[ 314  -99  117  228 -563  -21  286  268 -287 -160 -217  -55  -15   79
   45   25 -453 -359 -218 -362 -456  184 -125 -156 -129 -404 -392  -77
 -100 -250 -136 -192   26  169 -101  305   96  197  509  139 -114  212
 -360  -56  395 -225  175 -322 -188  466] : <66>
[-279  221 -301 -381  -34 -208 -279  252  -93  -56  338   59  -64 -260
   39   45   75  446 -265  376 -203  104 -111 -112  167  268 -129   34
 -116 -142 -585    2  129    9  261 -289  135   63  -10  239 -216  -73
 -220  -73 -119 -175 -259   45    1   14] : <75>
[ 175  448 -138 -156 -178   29 -222   39  -50 -151  -66   -2  -82  107
  -50  408 -305 -157  -54  104  232 -268   82  -19  -21   75 -134 -233
  -93  -67  241 -385  -98  -23   57 -122 -364 -300  -11 -320  377  103
  -37  127   -5   92  124   36  190  234] : <74>
[ 174 -270  262  -10  181 -185  -23   36   83  271 -103  122   25    5
 -142   25   81 -149   96 -104  296  -98  -10  -58   41  162  234   85
 -204   91  215   47 -173   41  101   94   12  -39 -101  181 -209 -202
  261 -325    6  130   85  159  -60  279] : <71>
[ -89  -21  343   61    4    8  225  243   28 -156 -575  -62 -362  199
 -390  -10 -126  245   96 -254  179  -84  410  172   25 -357  334 -150
 -200   65 -118   85  136  276  193  159    6  256  -59  135  -38    8
  -82  179 -209  471  105  -27  -25   -7] : <66>
[ 135  165   97  -38  154 -240 -299  246 -276  213   -6   50  -83  163
   37  225 -159  158  170  119  187 -287  247 -161 -179  -18   65  309
   95   78  -51  -27 -143  128  108  -10   55 -103  -36  124 -183 -526
  181 -211  -16 -139  242  265  275  206] : <91>
[ 316 -268 -534  174   59 -190 -162 -311   85   90   59 -192  -37  -77
  120    5 -268 -198   65  192  259  271 -551  270   77   36   60   11
  -57 -432  154  271   85  -83 -465 -326  174  -55 -325  271  323 -272
 -143   13  204 -286 -103  697   68 -131] : <71>
[ 117 -285 -261 -180   99 -274 -265 -317  108  -47  156  268   92  216
  196 -140 -203   54 -200  -31  102 -164 -386  240  -84  410  -24 -103
 -277  -88  -29 -268 -115   41  -43 -497  -16 -333  -26   84 -265  -26
 -249 -398  199  -33  -81   99  -88   98] : <95>
[-213  157   12  -62  -67  -49  142 -179  179   77 -121 -174 -197   57
    1   89 -175  262   85 -101 -170   18  249  124  256  151 -149 -189
 -135  128  224 -366   68 -216   -5  129 -157  -54 -104    9  176  107
  117  227   91  339 -122 -110 -271   42] : <76>
[-200  105  -32 -181 -148 -202 -499  265   15 -384  189 -170  -56 -179
   13  -56  -52 -114 -107  204  -30   78   78 -226  553  223 -281 -223
 -121 -382  -28  431   82  199  159   -7  -49   96 -195  321  189  263
  318 -207 -405 -378  255  308  -66 -113] : <91>
[ 182  178    7  -62  117  -83 -185  120  117  -25 -369   63   25  136
   29  249 -494    6  150  257  112 -302  132   47   53   -6   50  -84
  -27  -98   36  -97  -13  109   85 -119 -389 -273   82  -51   68  -39
  -42 -106  111  188  142  108  133  262] : <76>
[-233  160   11 -134 -110   17  159  -47  160   76 -122  -59 -140   81
 -147   51  136  219  -35 -196   26  -70  172  136  164  144   56 -211
 -336  190  226 -245    4 -147  183   42   21   85 -255   52  222  340
  173  140  -81  240 -124  -28 -173  -28] : <91>
[-457  428 -126 -202 -135 -394 -515  109   77 -310  332 -345   69 -514
   50   18  120  276 -173   89  118 -144   74  -16  434  640  -24 -246
 -251 -277  -59  188   63  -93  290 -148  -12  -70 -268  120  364  477
  272   46 -311 -476  -63  229 -104 -379] : <75>
[-120  -81 -338 -201   -7 -136  -74 -109  -17   90  307  148  -92  -25
  115   65  227  101 -334  118 -261  211 -259  109   73  159 -433  -76
 -259  -84  -51 -289   76  -53  -43 -240  161  210  -94   72  -74   46
 -157 -183   33  -56 -253  -10  -63  127] : <74>
[ -63  200  -70 -127  142   58  -12  -71   95   -6   -4  -44   46  -34
    4  186   44  -14 -411   69 -209  -74  -66  211   70  179    8  -40
 -193   99  -60 -185  -57    4   82 -285  124  169 -102   97  186  410
  -30   84   -5  -82  -31  -47  165    4] : <71>
[ 158 -160  265  121  319 -195 -284  102  162  105 -132  -11  212 -101
  150   68 -303  147  231   21  172 -162   32  -56 -113  152   40  113
 -163  -20  -15   71    9  -11  123 -132  -26   -6   67  197 -192  -41
  169 -370  113  -70  100  160 -150  211] : <94>
[  67  200 -183  -72  -78 -299 -278   32   12   39  -75    2   67   59
  228  317 -341  212  194  164    5 -200   36 -133   32   40 -302   47
  138 -124    5 -201  124   41  114 -197 -161 -385   56  -49   30 -402
 -151 -112  128  -49   38  224  151  203] : <75>
[-338  266 -211 -151 -150  -16  324 -204  109  -13 -203  -68 -221   19
 -158    4  -19  273 -207 -260 -175   46   87  170  258  146   76  -21
 -130  133  -25 -429  -78 -126  -26   19   31 -143 -101   63  108   99
  -97  166    1  235 -160 -129 -131   56] : <71>
[  68  221 -100 -188  177 -256 -542   56   37 -160  205 -345  -52  -99
  264  199  -93  166 -147  421 -156  -69   63  231  336  305 -139 -178
  -16 -205   -8  260  -21  -95   96  131  -84  141 -282   -5  274  150
  369   28   16 -386  105   18  175  -97] : <74>
[ 180  -82  180  135  307  -99 -209  242  -11   40 -226   59  146  151
  -24   72 -246   31   71   61  203 -376  -28   75  -91   -1  169  -39
 -116   60  153  150 -134  260  192  -72   22   78  -81   83  -23   96
   47 -315  107 -128  123   79   70  105] : <73>
[-278  242   -9  -70   25  105  162  -55    5   83  -55  -46 -104 -117
 -147   -2   13  -16 -237  -47 -158 -166  140   33  207   76   12  -36
 -278   84  -15 -392   51   15  223  -99  -53  -38 -106   99  279  287
   84   56  -87  193  -85  -69  -51   10] : <74>
[  56    9 -259 -118  -63  112  126 -250  494  175  -46 -520   80 -192
  -54   12  171  -15  241  107   21  226 -264  -30   82 -193  249  273
 -172 -192   75  190   51 -322  -82  246   95   63 -446  235  412  -63
  370 -230  433 -357 -327  184  -57   20] : <67>
[ 194  -61  127    4 -781 -175  404  190 -196 -147 -196   85 -191  176
 -175   17   36 -443 -300 -599 -180  328 -129 -182  114 -240 -175  -90
 -112 -247   -7  -83  -91  143  -80  322  270   47  327  200 -148   43
 -180   51   68 -185  207  -78  -72  398] : <89>
[  22  130 -300  -80   -4    3 -277   -4  105 -227 -134  178  -52  137
  -47   62 -238  -77 -150   42  294 -296 -166 -135   -6  -71 -153 -165
 -195 -235   53 -302   12  199  100 -301 -172 -327  -35 -156  229   26
 -163 -317 -113  100   54  128  149  262] : <66>
[-144   37 -155 -274   64  -87  -91   -6  152  170  115  179  165  -14
  214   86 -149  165 -170  313 -383  128 -197  108  239  329 -249  -32
 -149   13 -247  -65  114   21   69 -490   86   83   15  363 -171  193
 -174 -102   83 -133 -247  145 -234  -54] : <75>
[ 142   11 -251 -112   11  -78 -277   96   52   22  -89   97 -125  451
  106   12 -312   45   90  144   77 -155  -54 -203  -77 -176 -193   55
   30 -147   22 -103  -87  177 -135 -149  -12 -152  -32  171  -86 -266
   39 -431   74 -104  156  254   84  304] : <73>
[  78  174 -194 -128 -531  136   -2  302 -201 -109   98    2 -151  157
 -185  -77 -411 -258 -306  -92  -11 -318  -35 -214 -306  -96 -145 -529
 -324 -130  118 -451 -159  119  -48  -13 -247   -6  248  -52  201  599
 -351  124  229   94  -69 -296 -187  251] : <95>
[ -62  106 -293 -326  -13   23 -350  163 -113   75  355  -46  -38  -36
   60    4 -208  -24 -386  347 -228 -127 -102   17  291  355 -155 -195
  -88  -35 -250  -33  -44  182  122 -292   24   94 -177  259   17  215
   10   -9 -121 -171  -22   49 -117 -132] : <60>
[ 246  240 -257 -110  -26 -138 -460   -7   17  -31 -118  -39   61  135
  366  324 -372  171  121  248   48 -307   76 -102 -212 -138 -360   16
  -96 -152  -22 -262  127  -75  135  -73 -245 -243  -29 -180  248 -179
   23 -251  135  -59  145  138  265  331] : <94>
[  19  -92 -304  -47 -173  199  132  110  289   55   32 -406  -32  -85
 -364 -176   28 -253  115  186  157   99 -350 -171  116 -243  345  -69
 -149 -277  132  359   19   69  -95  -10   94  145 -375  415  401  190
   51  -84  247 -254 -277  311  -78 -108] : <74>
[ 362 -465  119 -130   54   24  -23  -65  313  130  -23 -188  264 -135
   76  267  182  -44  227   43 -150  203 -192   69   -7 -217 -148  258
 -124  -57 -164  157  294   32  362   20   58  219 -216   89 -204 -371
   99 -456  305 -111  -80  -52   -6  210] : <91>
[ 186  271 -126  -64 -352   71   -3  283 -205   17   -9  -82 -184   56
  -84  251 -444 -202  -25  -18  -75  -40  117 -117 -195 -189 -317 -197
   24 -179  169 -353 -181   20 -269  134 -283   41  252 -144  113   65
 -141   99  264  -60   26 -186 -126  347] : <60>
[ 390 -286 -236   90    4 -184   -6  142  177  119 -208 -359  -89 -211
 -175  173 -108  -55  209  320  266  204 -258  164   11 -243  344 -136
   19 -353   70  583  142  -13 -189  113   12  234 -244  195  217 -264
 -199  245  258   27 -154  387  231   36] : <74>
[  40 -298   77  -40  223 -141 -176    6 -202   72  149  334  125   92
  -86 -152  -95 -207 -150    4  164 -283 -193  120  -45  304   81  -73
 -319   99  189  -46 -231  305  118 -280  -23  -38 -106  165 -212   82
 -103 -454   42  -62    1   86 -118   11] : <76>
[ 205 -290   58 -117  119 -180 -212   72  -37  220  113   81    2  -19
  -95  -74  124  -40 -167 -145  348 -323  -57   -4 -300  188  263  -77
 -357   85   85  -68 -232   29  149    3   64   52 -135   81 -161    4
  114 -278   21   86   34   -4   39  226] : <60>
[ -48  137 -527  -53 -296 -259 -135  -43   -7  104 -181   42   51   31
  122  216 -341   58   20  -29   22 -284  -55 -150  171   84 -388 -190
   89  -67  376 -323  -66   65  -49   43 -231 -434  -84 -165  254 -205
 -249 -106   89  109   -2  137   47  266] : <91>
[ -95  303 -180 -131  -14 -425 -434   17  114   25  260 -372  -28  -44
  258  114   64  158  -56  309  -87 -103    4   53  418  440  -65  -83
  -28 -250   60  173   20 -146   62  -14   78  -63 -282  208  276  157
  471    3    8 -495   62  332  124 -168] : <67>
[  66  206 -417   38 -255 -261 -157   56  -41   83 -195 -184   -3  -12
   33  400 -155  282  207    8  198 -372  131   13   75  149 -181 -224
 -111   62  423 -377   11 -165  194  304 -324 -266 -242 -406  295  -61
  -10  -18  118  298   58   -4  130  325] : <95>
[  40 -102  122  207  161   47   -8 -142  266 -197 -473 -137 -153  385
   75  -78 -303  313  139 -270  114 -108  163  331  -20 -159   22 -259
 -364   67  219  -70  135  -59   38    7   55  195 -223   82  263  392
  161  -17  -17  256  148   59 -163   -8] : <73>
[ 114 -110 -208  -85  -98 -281   62   86   45  200   14  -96 -213  -31
 -239   20  252  -12  298  280  377  320 -236    5   -3 -184  363   45
  -93 -301  205  556   12  -99 -237   65  168  134 -336  363  173 -404
  -16   88  153 -187 -286  644  195  -59] : <75>
[ 253  152  187 -247 -656   94  248  342 -247 -147 -126  301 -179  377
 -294  166  -99 -425 -210 -238   17  160  -64 -140 -157 -232  -97 -238
 -256  -45   12 -167 -179  219  -27   60   -1  148  298   68 -150  230
 -300   45   68  -63   52 -118 -142  332] : <73>
[  79  168  -99  -67 -153    0 -301  319 -165 -143  -97 -158  -48 -121
  -35  243 -471  -15   78  206  -44 -328  272 -267  -63 -253 -294  -54
   21 -200 -214 -215  196  289  255  -11 -403 -136  118 -108   83 -190
 -184 -139   -4  151  186  -69  130  263] : <76>
[ 170 -125  -22    7  176 -177 -282  154 -132  171 -169  184  146   13
   95   77 -278   79   38   80  182 -420    4   19 -134   38    5   14
 -204   36  -28  -69  -18  215  277  -92 -102 -102  -60   18  -91 -150
  -64 -390   33   63   89  105   39  194] : <60>
[ -59  142   -6   64   28  209  220  103  196  -95 -399  -70 -263  304
 -257  103  -94  109 -105 -231   38  -87   98  180  154 -256   74 -188
  -76   25  119 -191   17  145   81  -42  115  141 -138  -27  230  220
   31  155  -87  235   53  -83   38   74] : <89>
[ -59  541 -286   38  -24   -5 -228  183    0 -133  -98 -145 -185   24
 -106  185 -390   87   14   40  290 -299   91 -168  -98  -55   -6    4
   49 -279   18 -368 -116   27 -137 -232 -168 -308   82 -126  298    2
   19  -37   -9 -121   92  170  143  206] : <73>
[-196   12 -291 -270 -103 -105   20    3  135   82    7  297   97  138
   52   76  135  -73 -373  211 -331  172 -338  -85  258   88 -293   -3
 -129  -34 -136   -3   59  242  -11 -421  272  129  -34  387  -96  146
 -310 -228  -62 -179 -184  253   40   58] : <67>
[  88  132  -69 -107  -68 -116 -305  193  -98 -130  -62   -4    9  158
  -25  179 -259  112   40  179  151 -450  136 -172  -27   66  -50 -243
 -117   96  139 -138    6  140  354  -46 -258 -223  -95  -75  144   50
 -119  -62  -33  225  167   33  226  217] : <67>
[ 228 -217  -48   22  151 -342 -437   80  280  139 -100   83  205  101
  290   70 -254  229  289  211  285 -307  -77   -2 -208  212  -85 -176
 -389 -172   53  -63  194  -78  160 -362 -187 -114   21  122 -127  151
   57 -433  145  109   23  342 -101  244] : <67>
[  77  158    4   42  146  -96 -284  209    6   18 -161  -79   70   36
   83   91 -459  319  111   54  155 -411  149 -120 -149   92  114  -25
  -51   79  -16  -95  -94  -20  189  -38  -84 -166   21   51   36   31
   32  -78   94   45  135   23   53  215] : <89>
[-102  485 -124  -81  -71  -64 -214  218 -201  -59  -19  -56 -142   41
  -76  163 -362  169   92   86  137 -294  204 -302  -38  -68    6  237
  141 -106 -236 -279  -24  152  130 -210  -86 -395   74   60   54 -376
  -32  -81  -67 -117  135  208  182  142] : <75>
[ -61  378 -314  -76 -389  158  -87  181 -315 -263  266   52 -202   35
 -179  -25 -387 -398 -342  -36   -7 -268 -108 -279 -133 -154 -347 -266
  -96 -375   11 -595  -52  268  -46 -411 -236 -321  258  -97  346  237
 -362   16   42 -134   -4  -57   25  156] : <60>
[ 275 -178  -99  233  228 -378  -54 -167  100  -43 -133  -44 -188   19
  -50   96 -129 -134   46   12  419  280 -291  493  -50   47  360   16
   11 -483   96  384   25   10 -515 -583  248   15  -65  308   89 -241
 -183  284   39 -219   49  780  314 -201] : <89>
[   6  162 -304   31  180 -119   62 -126 -191  -33 -213   70 -316    2
 -279 -109 -288  -18 -150   60  449   39 -269  485   83   -4  636   54
  -23 -262  -89  253 -200  167 -356 -295  175 -155 -259  197  274 -313
 -295  280  -30 -179 -176  515  162 -360] : <94>
[-170  236 -207 -281  -35 -267 -117  237   -1  -90   36 -111  -70 -184
  -87  161   14  148 -169  377 -221   22   41  152  547  355   57 -208
   69 -129  -16  259  -93   33  130   49 -143    1 -159  138   74  136
   -1  161  -47 -100  -39   39  150  -27] : <91>
[-285  187  -22  -15   78   60   81 -223  149  121   -2  -98 -141   88
   78  -56 -172   81  -12  -16 -254  -31  153   75  252  115 -233  -71
 -219   44  226 -408   38 -152  -55  -25  -88  -31 -122  128  280  257
  273  -12   95   98 -114  -20 -284  -16] : <95>
[ -71  -67 -144  -79  -62 -228   57 -223   37   38   22   50   24  -95
  137  306  227  154 -122  -49 -266  219  -30  120  291  250 -423  -79
 -157  165  274 -227  102 -222  137   56   49   56 -182  -42   71  -22
  -57   41  -38  216  -24   -3   87  243] : <75>
[-299  158 -294 -416  -94 -216 -405  166   51 -139  284  -86    5  -75
  181 -248 -117  305 -273  409 -294 -126   -7 -173  220  339  -78 -266
 -228 -118 -227  214  -35  -47  157  -91  -26   26 -131  441  101  442
   15  -76  -38 -230 -107   72  -42  -75] : <91>
[  21   42  112  -62  113  -10   44  244  -70  195 -231  169  -20   -6
 -349  -55 -154 -110  -67 -108  355 -337   50  -52  -26  139  530  123
 -189   92 -106  -71 -280  244  139 -136  -21 -157   -5  233 -195  -24
   47 -239  -98  114   92  143  -46  161] : <94>
[ -29  176  240  -11 -335 -357  -65  136   10 -413 -196 -229  -72 -158
   61   11   10   53 -185 -333 -132  234   81  -85  151  -58   -3  168
 -132 -378 -450  212   84   31   90  204  257   72  211  276  -93   61
  110 -119  -87 -487  254   49   44  134] : <71>
[ -11  299 -110 -330   52 -140 -388  365  -40  -78  143 -211 -168   35
  -43  145  -34  245 -141  441  -41  -65  108   90  270  248  174  -72
  -22 -106 -324  290  -83   78  152   -3   26  209 -217  212  -53  104
  244   14 -122 -277   79   97  120  -79] : <74>
[ 139 -193  -83 -147 -180  302  178  184  510  -36 -115 -411   -4 -109
 -345  -43  121 -148    0  -36   14  203 -291 -367  -67 -545  230  123
  -27 -269 -289  268  137  130   84   49  238  239 -116  340   79  -56
  -24 -191  230 -162 -202  -29   26  215] : <60>
[  85 -285   65 -180   32  -60   24 -244  281 -104   61  -47   25  -60
 -122   -6  323  -10 -156 -365  134  184 -248   68 -129   22  127  227
 -230  -51 -155  -69  -60  -11   64 -134  263   49 -130  108 -243 -198
   27 -389   77 -157  -80  -57  -11  169] : <94>
[-252   57   22  -93  -52 -358  -45 -283  174   54   -2  -55   94  -66
  310  162  107  434   73  -54 -267  150  104   50  163  308 -360  -24
 -247  189  179 -162  166 -330  108   45   80   40 -131  141   64   83
   49   -6   67   41 -150   85 -140   51] : <74>
[  86 -275   39  -58  -18   21  129 -131  435   -8  -52 -182  114  -46
 -174  -20   49 -286 -114 -230  -10   91 -312  -38   92  -39   95   47
  -13 -164   28   33  -37  179  -61 -215  148  -13  -39  240  -62   -3
  -43 -248  213 -183  -99   15  -88   92] : <71>
[ 123 -269   17  330  240 -249    4 -120 -100 -127 -397  -19 -213  268
  -42  -90 -136   77   67 -179  250  -68   31  610  -82 -162  272  -24
 -312 -181   90  177  110  200 -125 -194  163  211 -244  184   85   21
  -47  -72  -36   30  206  416  172 -202] : <95>
[ 183 -222  105 -191  151  -64 -234  134 -120  -42   85  243  -66  354
   21 -125 -355   39  -59  157  -32 -130  -79 -119 -169  -29    0   38
  -43   38 -236   -3 -122  291   60 -220   17  -54  119  287 -438 -272
 -204 -348  135   -3   74  -13  -21  221] : <66>
[-103  220   88  -96   15   57  252  130   -5  155 -208 -125 -253  180
 -122  102 -131  408   51  -33 -218  -94  278  186   62 -126  147   51
  -38  161 -250 -296  102   -3  234   15   36   56  -29  104  -70  -91
    7  205  131  245 -109 -180  -63   34] : <75>
[-135  152  -54   99   40  -51  103 -258  327   68 -212 -203  -98  100
  183  138 -234  336  119 -127 -193   73   89  160  191   52 -254  -61
 -115   12  150 -397  179 -272  -63   -6    4  -44  -56   -2  210  103
  137  100  186  164 -119  -24 -238   91] : <76>
[ -42   95 -105 -132  139   75   45  158   33  212   50  125  -47   -4
 -148  161  -72 -150 -260  286 -156   68 -121  153  345  311    6 -102
 -127   28  -29 -112  -83  105  -26 -320   12  177  -48  229  -74  285
   11   30  -58   64  -71  103 -116   54] : <66>
[-211 -228   15  297  -70 -305  119 -146  -61 -249 -391 -124  -25  -76
   20 -117 -477  129    7 -334 -184   81   36  195  176 -137 -116   20
   70 -165 -170  129  289  410 -114 -297  172  -31   69  394  -34 -199
 -557   85  -51    1   85  307 -110 -277] : <74>
[ 232  355   53  -92 -403    9  131  213   -3  -86 -206  190 -125  263
  -86  231 -345 -114 -105 -121  114   56 -127  -34 -222  -92  -24 -204
 -212 -175  -36 -346 -122  -67 -146  -81  -59  -66  401  -86  -17  259
 -257  142  263  -62  -92  -90 -146  362] : <76>
[ 109 -150 -437  343  129 -298  -91 -413  -10   -7 -152  -88  -98   83
  160    1 -226   11 -111 -235  285  -33 -400  600   20    7    1 -102
  -85 -334  264   -5   92   94 -342 -417  313  -87 -330   -1  435 -156
 -240  111   84 -267  -72  531  121 -354] : <75>
[ 322  198 -174 -233  -70 -166 -498   94 -206   52  166   28 -130  127
  178  425 -170   83   63  292  229 -279  121  105 -298    9 -343 -255
 -202  -88  211 -297  -19  -92   78   88 -364   -7 -117 -447  187 -170
   33  -58  139   39   -8  -54  160  239] : <66>
[-154   75 -297 -106  -41 -221   52   -7  130  251    5   40  151  -21
  140  151 -120  190 -249  218 -376    9 -219   69  297  410 -113 -100
  -40  119  -38 -127    8  -38    0 -264  155    6   -1  291  -75  239
 -265  116  167    2 -202  102  -52   51] : <95>
[ 118 -252   27   42  255 -169  -42 -123   63   74 -134  123   52  -28
  -17 -134 -132  -78  -19 -149  170  -82  -71   96    1  255  204   54
 -241   34  291  -13 -352 -117 -129   94  -70 -117  -72  165 -104   40
  187 -377  116   52  137   66  -60  335] : <75>
